Below is a small trained network, with its code and all its weights. Each question gives an input and a target symbol and asks what happens when units are switched off, that is, made to give their printed mean instead of their output.

import numpy as np


def w(rows, s, z=0):
    codes = np.array(rows[::2]) - 128.0
    scale = np.full(codes.shape[1], s)
    scale[-1] = z or s
    return codes * scale


def f(y):
    return y / 2 * (1 + np.tanh(0.7978845608 * (y + 0.044715 * y**3)))


def softmax(a):
    e = np.exp(a - a.max(-1, keepdims=True))
    return e / e.sum(-1, keepdims=True)


def log_softmax(a):
    a = a - a.max(-1, keepdims=True)
    return a - np.log(np.exp(a).sum(-1, keepdims=True))


def net(x, mask):
    ids = ['αγζλμξτφψ'.index(c) for c in x.split()]
    T = len(ids)
    res = E[ids] + P[:T]
    r = res
    for j in range(2):
        rows = slice(3 * j, 3 * j + 3)
        q, k, v = (r @ M[0][rows].T for M in (Q, K, V))
        z = softmax(np.where(np.tri(T) > 0, q @ k.T / 3**0.5, -1e9)) @ v
        o = O[0][rows]
        res = res + np.where(mask[j], z, o[:, -1]) @ o[:, :-1]
    y = f(res @ A[0][:, :-1].T + A[0][:, -1])
    res = res + np.where(mask[2:6], y, B[0][:, -1]) @ B[0][:, :-1]
    return log_softmax(res[-1] @ U[:, :-1].T + U[:, -1])


Q, K, V, O, A, B = {}, {}, {}, {}, {}, {}
E = w([
[80,101,118,115,171,79,100],'α',
[123,148,85,168,220,120,132],'γ',
[141,158,70,119,108,165,153],'ζ',
[96,107,75,107,173,152,110],'λ',
[105,155,147,149,126,31,31],'μ',
[135,61,114,59,89,116,106],'ξ',
[123,152,129,134,129,66,250],'τ',
[157,67,118,164,85,105,138],'φ',
[178,146,142,162,179,182,75],'ψ',
],0.024)
P = w([
[93,168,85,222,85,118,90],'0',
[184,145,144,66,105,127,85],'1',
[103,78,93,155,126,114,191],'2',
[60,186,207,119,161,99,50],'3',
[67,80,122,197,132,121,195],'4',
[190,105,144,4,121,144,113],'5',
],0.012)
Q[0] = w([
[2,206,63,136,107,153,211],'H1',
[144,188,94,134,107,118,231],'H1',
[110,48,56,97,104,124,214],'H1',
[55,207,100,133,108,160,215],'H2',
[186,63,106,236,126,89,153],'H2',
[71,49,56,98,171,109,106],'H2',
],0.0062)
K[0] = w([
[38,140,98,92,192,49,162],'H1',
[77,156,9,185,29,120,165],'H1',
[145,108,224,72,142,121,189],'H1',
[155,122,145,94,168,133,115],'H2',
[124,76,170,129,167,105,75],'H2',
[91,4,131,170,187,164,195],'H2',
],0.011)
V[0] = w([
[96,145,220,73,136,129,130],'H1',
[195,109,239,128,66,157,144],'H1',
[233,154,174,116,153,240,159],'H1',
[107,140,118,17,224,120,120],'H2',
[131,96,140,246,185,89,92],'H2',
[86,123,127,61,114,254,127],'H2',
],0.0074)
O[0] = w([
[104,156,122,75,126,79,188,36],'H1',
[114,190,129,185,101,88,95,2],'H1',
[72,199,204,210,151,91,115,27],'H1',
[100,100,77,95,214,150,112,83],'H2',
[231,138,88,202,146,94,141,106],'H2',
[58,102,30,176,158,159,2,109],'H2',
],0.0094,0.0055)
A[0] = w([
[129,255,103,78,131,157,71,253],'N1',
[67,197,81,146,116,78,165,43],'N2',
[180,74,113,93,69,100,129,82],'N3',
[138,152,148,81,112,83,169,138],'N4',
],0.0071,0.0031)
B[0] = w([
[107,2,203,102,176,226,174,235],'N1',
[78,157,63,28,189,92,136,126],'N2',
[1,60,149,135,250,73,99,255],'N3',
[83,151,29,138,27,86,88,214],'N4',
],0.0093,0.0047)
U = w([
[81,163,2,169,132,146,46,36],'α',
[111,98,170,131,181,115,173,17],'γ',
[60,79,253,215,127,143,203,126],'ζ',
[196,139,145,140,150,139,173,66],'λ',
[167,161,172,148,191,149,121,196],'μ',
[66,114,66,204,13,214,157,186],'ξ',
[35,64,221,50,61,192,96,86],'τ',
[58,184,139,40,76,113,198,183],'φ',
[163,91,195,133,73,85,101,252],'ψ',
],0.0065,0.0035)

Each question gives the input, a string of symbols that net reads in full, and the target symbol t.
The units are the heads (3 rows each of Q, K, V and O) and the neurons (one row each of A and B). Each row of codes is followed by its name. A weight is (code - 128) times the scale printed after its matrix; where a second scale follows, it is the last column's (O, A, B and U).
mask holds one flag per unit, heads first, then neurons. A switched-off unit (its flag False) gives its mean, the last column of its rows in O or B, instead of its output. The means were averaged over made-up inputs and are rounded, as every weight is.
A unit's drop is (log p(t) with every unit on - log p(t) with that unit switched off) / (log p(t) with every unit on - log p(t) with every unit switched off).
The circuit of an input: a set's keep is (log p(t) with only the set's units on - log p(t) with every unit switched off) / (log p(t) with every unit on - log p(t) with every unit switched off). Starting from all 6 units, units are removed one at a time, each time the one whose removal leaves the highest keep (on an exact tie, the one counted first), for as long as the keep stays at least 0.8.
units of the circuit, in order: the units of the circuit, biggest drop first
most important unit: the unit with the biggest drop
heads that matter: for each layer, one digit per head in row order, 1 if its drop is at least 0.15 and else 0, layers parted by /
drop of u: that unit's drop, to one decimal
input τ λ ζ λ ζ, target α: heads that matter : 01
input ψ ζ α, target γ: heads that matter : 11
input ζ ζ ζ φ φ α, target ψ: units of the circuit, in order : H2
input τ μ τ ξ, target φ: units of the circuit, in order : H2, H1
input φ ζ ξ τ, target φ: units of the circuit, in order : H1, N2
input ζ ζ α ζ, target τ: units of the circuit, in order : H2, N1
input ζ ζ φ, target ζ: units of the circuit, in order : N3, H2
input ζ λ τ ζ τ α, target φ: units of the circuit, in order : H2, N4, H1
input α λ α τ τ λ, target φ: units of the circuit, in order : H2, H1, N4
input ξ α ζ ζ, target τ: units of the circuit, in order : N1, H2
input ζ φ τ λ, target φ: units of the circuit, in order : H2, H1, N1
input ζ α φ ψ, target ζ: drop of N1 : 0.4
input τ ζ τ α, target φ: drop of N4 : 0.2
input ψ ζ ζ γ λ, target α: drop of H2 : 1.4
input φ μ ζ τ τ, target φ: most important unit : N4
